Below are the code and all the weights of a small trained network. Each question names an input and a class and asks about switching units off, where a switched-off unit gives its printed mean instead of its output.

import numpy as np


def w(rows, s, z=0):
    codes = np.array(rows[::2]) - 128.0
    scale = np.full(codes.shape[1], s)
    scale[-1] = z or s
    return codes * scale


def norm(h):
    return h / np.sqrt((h * h).mean(-1, keepdims=True) + 1e-5)


def f(y):
    return y / 2 * (1 + np.tanh(0.7978845608 * (y + 0.044715 * y**3)))


def log_softmax(a):
    a = a - a.max(-1, keepdims=True)
    return a - np.log(np.exp(a).sum(-1, keepdims=True))


def net(x, mask):
    res = np.array(x, float).reshape(1, 2) / 4 @ E
    u = 0
    for l in range(2):
        y = f(norm(res) @ A[l][:, :-1].T + A[l][:, -1])
        res = res + np.where(mask[u : u + 12], y, B[l][:, -1]) @ B[l][:, :-1]
        u += 12
    return log_softmax(norm(res)[-1] @ U[:, :-1].T + U[:, -1])


A, B = {}, {}
E = w([
[221,196,39,149,254,100,159,98,176,111,96],'x0',
[80,134,78,132,98,155,130,133,43,62,167],'x1',
],0.0074)
A[0] = w([
[108,107,141,175,114,121,101,155,49,44,143,112],'L0N1',
[153,103,128,111,182,159,152,117,155,164,103,159],'L0N2',
[213,101,124,110,141,86,103,140,114,179,69,101],'L0N3',
[122,80,96,153,133,216,146,121,158,173,108,15],'L0N4',
[153,173,93,78,144,183,117,199,102,83,187,83],'L0N5',
[44,49,212,149,85,154,21,120,172,109,240,68],'L0N6',
[44,162,150,117,105,127,139,136,67,90,157,254],'L0N7',
[143,80,215,68,137,141,120,148,187,176,117,43],'L0N8',
[86,124,108,118,138,124,160,177,109,113,158,63],'L0N9',
[130,158,146,141,114,62,133,105,157,134,66,46],'L0N10',
[177,202,203,83,166,75,143,123,152,139,115,42],'L0N11',
[206,177,62,253,183,43,221,134,152,133,83,188],'L0N12',
],0.0051,0.00083)
B[0] = w([
[86,148,92,230,126,166,168,57,202,186,14,179],'L0N1',
[156,134,173,140,65,239,160,140,117,112,123,153],'L0N2',
[39,69,126,156,96,144,179,90,142,106,64,156],'L0N3',
[83,146,33,158,90,114,112,138,148,83,107,124],'L0N4',
[164,52,90,96,68,76,212,101,180,86,161,153],'L0N5',
[159,135,143,126,254,160,72,178,38,228,252,249],'L0N6',
[157,142,192,102,160,94,188,159,174,122,77,196],'L0N7',
[101,130,145,84,140,24,72,102,181,97,205,182],'L0N8',
[82,108,165,161,124,85,151,112,146,140,109,139],'L0N9',
[26,105,126,185,169,89,183,176,183,112,110,139],'L0N10',
[66,104,128,173,79,93,220,132,84,136,116,163],'L0N11',
[132,123,138,142,49,164,67,201,70,170,165,254],'L0N12',
],0.0044,0.0075)
A[1] = w([
[101,116,148,1,186,101,61,178,83,124,216,59],'L1N1',
[93,156,108,134,203,126,158,59,95,102,86,183],'L1N2',
[104,124,140,85,124,101,214,11,85,87,23,119],'L1N3',
[150,86,166,139,218,125,139,116,176,160,143,150],'L1N4',
[203,92,192,72,151,68,137,147,170,167,135,233],'L1N5',
[217,197,84,152,138,219,163,147,83,104,56,108],'L1N6',
[123,134,56,189,173,142,210,124,92,124,86,206],'L1N7',
[128,154,129,121,70,205,155,171,90,109,136,119],'L1N8',
[91,105,185,47,98,77,132,25,157,115,162,226],'L1N9',
[120,145,80,154,176,118,123,91,52,112,247,252],'L1N10',
[177,200,48,115,114,101,21,76,54,86,211,94],'L1N11',
[49,126,184,155,119,124,166,138,161,145,134,186],'L1N12',
],0.0058,0.0018)
B[1] = w([
[175,147,209,142,67,181,185,107,97,209,177,254],'L1N1',
[123,172,196,116,106,135,159,189,209,153,159,139],'L1N2',
[48,218,176,140,81,172,200,206,235,114,106,147],'L1N3',
[96,121,103,119,79,151,79,63,103,95,145,177],'L1N4',
[134,153,105,133,108,158,155,148,48,60,140,203],'L1N5',
[54,105,109,123,154,159,151,145,86,128,158,248],'L1N6',
[108,126,135,73,115,132,138,124,127,72,188,239],'L1N7',
[154,172,73,100,253,115,146,90,187,63,142,192],'L1N8',
[98,155,90,119,245,201,119,136,171,66,130,176],'L1N9',
[163,120,189,117,57,86,109,133,192,157,75,248],'L1N10',
[192,39,208,64,94,53,37,70,147,176,63,191],'L1N11',
[207,143,102,128,125,101,83,98,111,152,86,216],'L1N12',
],0.0057,0.0053)
U = w([
[128,130,44,165,181,184,198,202,58,139,165,151],'0',
[102,125,170,134,175,148,79,74,129,98,169,116],'1',
[227,42,118,50,87,38,75,116,127,123,132,148],'2',
[116,167,137,121,110,82,136,113,68,133,91,1],'3',
[142,131,237,137,97,153,130,136,25,250,205,156],'4',
[205,120,129,224,37,76,132,128,118,193,42,128],'5',
[68,197,172,101,72,131,230,170,191,79,150,132],'6',
[81,121,110,183,155,82,100,104,192,83,50,109],'7',
],0.012,0.0078)

Each question gives the input, the list of numbers given to net, and the class t.
The units are the neurons (one row each of A and B). Each row of codes is followed by its name. A weight is (code - 128) times the scale printed after its matrix; where a second scale follows, it is the last column's (A, B and U).
mask holds one flag per neuron, layer by layer. A switched-off neuron (its flag False) gives its mean, the last column of its row in B, instead of its output. The means were averaged over made-up inputs and are rounded, as every weight is.
A unit's drop is (log p(t) with every unit on - log p(t) with that unit switched off) / (log p(t) with every unit on - log p(t) with every unit switched off).
most important unit: the unit with the biggest drop
top k neurons: the k neurons with the biggest drops, biggest first
k most important neurons of layer l: the k neurons of layer l with the biggest drops, biggest first
drop when u is switched off: that unit's drop, to one decimal
input [3,0], class 0: most important unit -> L0N8
input [8,1], class 2: top 4 neurons -> (L1N11, L0N1, L0N12, L0N7)
input [4,7], class 2: top 2 neurons -> (L1N11, L0N3)
input [-2,6], class 6: 2 most important neurons of layer 0 -> (L0N12, L0N1)
input [5,-6], class 0: 2 most important neurons of layer 1 -> (L1N10, L1N11)
input [0,-5], class 7: top 2 neurons -> (L0N6, L0N8)
input [1,0], class 0: top 2 neurons -> (L0N6, L0N8)
input [4,-7], class 5: 3 most important neurons of layer 0 -> (L0N6, L0N12, L0N3)
input [-1,-4], class 1: top 3 neurons -> (L0N8, L1N9, L0N1)
input [7,1], class 2: 2 most important neurons of layer 1 -> (L1N11, L1N1)
input [1,-2], class 5: top 2 neurons -> (L0N6, L1N6)
input [4,-5], class 0: top 2 neurons -> (L1N10, L0N12)
input [-3,7], class 6: top 4 neurons -> (L0N12, L0N1, L0N7, L0N8)
input [3,8], class 6: most important unit -> L0N6
input [4,1], class 2: top 4 neurons -> (L1N11, L0N1, L0N7, L0N12)
input [8,2], class 2: top 2 neurons -> (L1N11, L0N12)
input [4,-6], class 5: top 3 neurons -> (L0N6, L0N12, L0N3)
input [-3,-8], class 1: 2 most important neurons of layer 0 -> (L0N12, L0N8)
input [2,0], class 0: 2 most important neurons of layer 0 -> (L0N8, L0N6)
input [-2,7], class 6: most important unit -> L0N1
input [7,8], class 2: drop when L1N11 is switched off -> 0.3
input [8,-4], class 0: drop when L0N12 is switched off -> 0.4
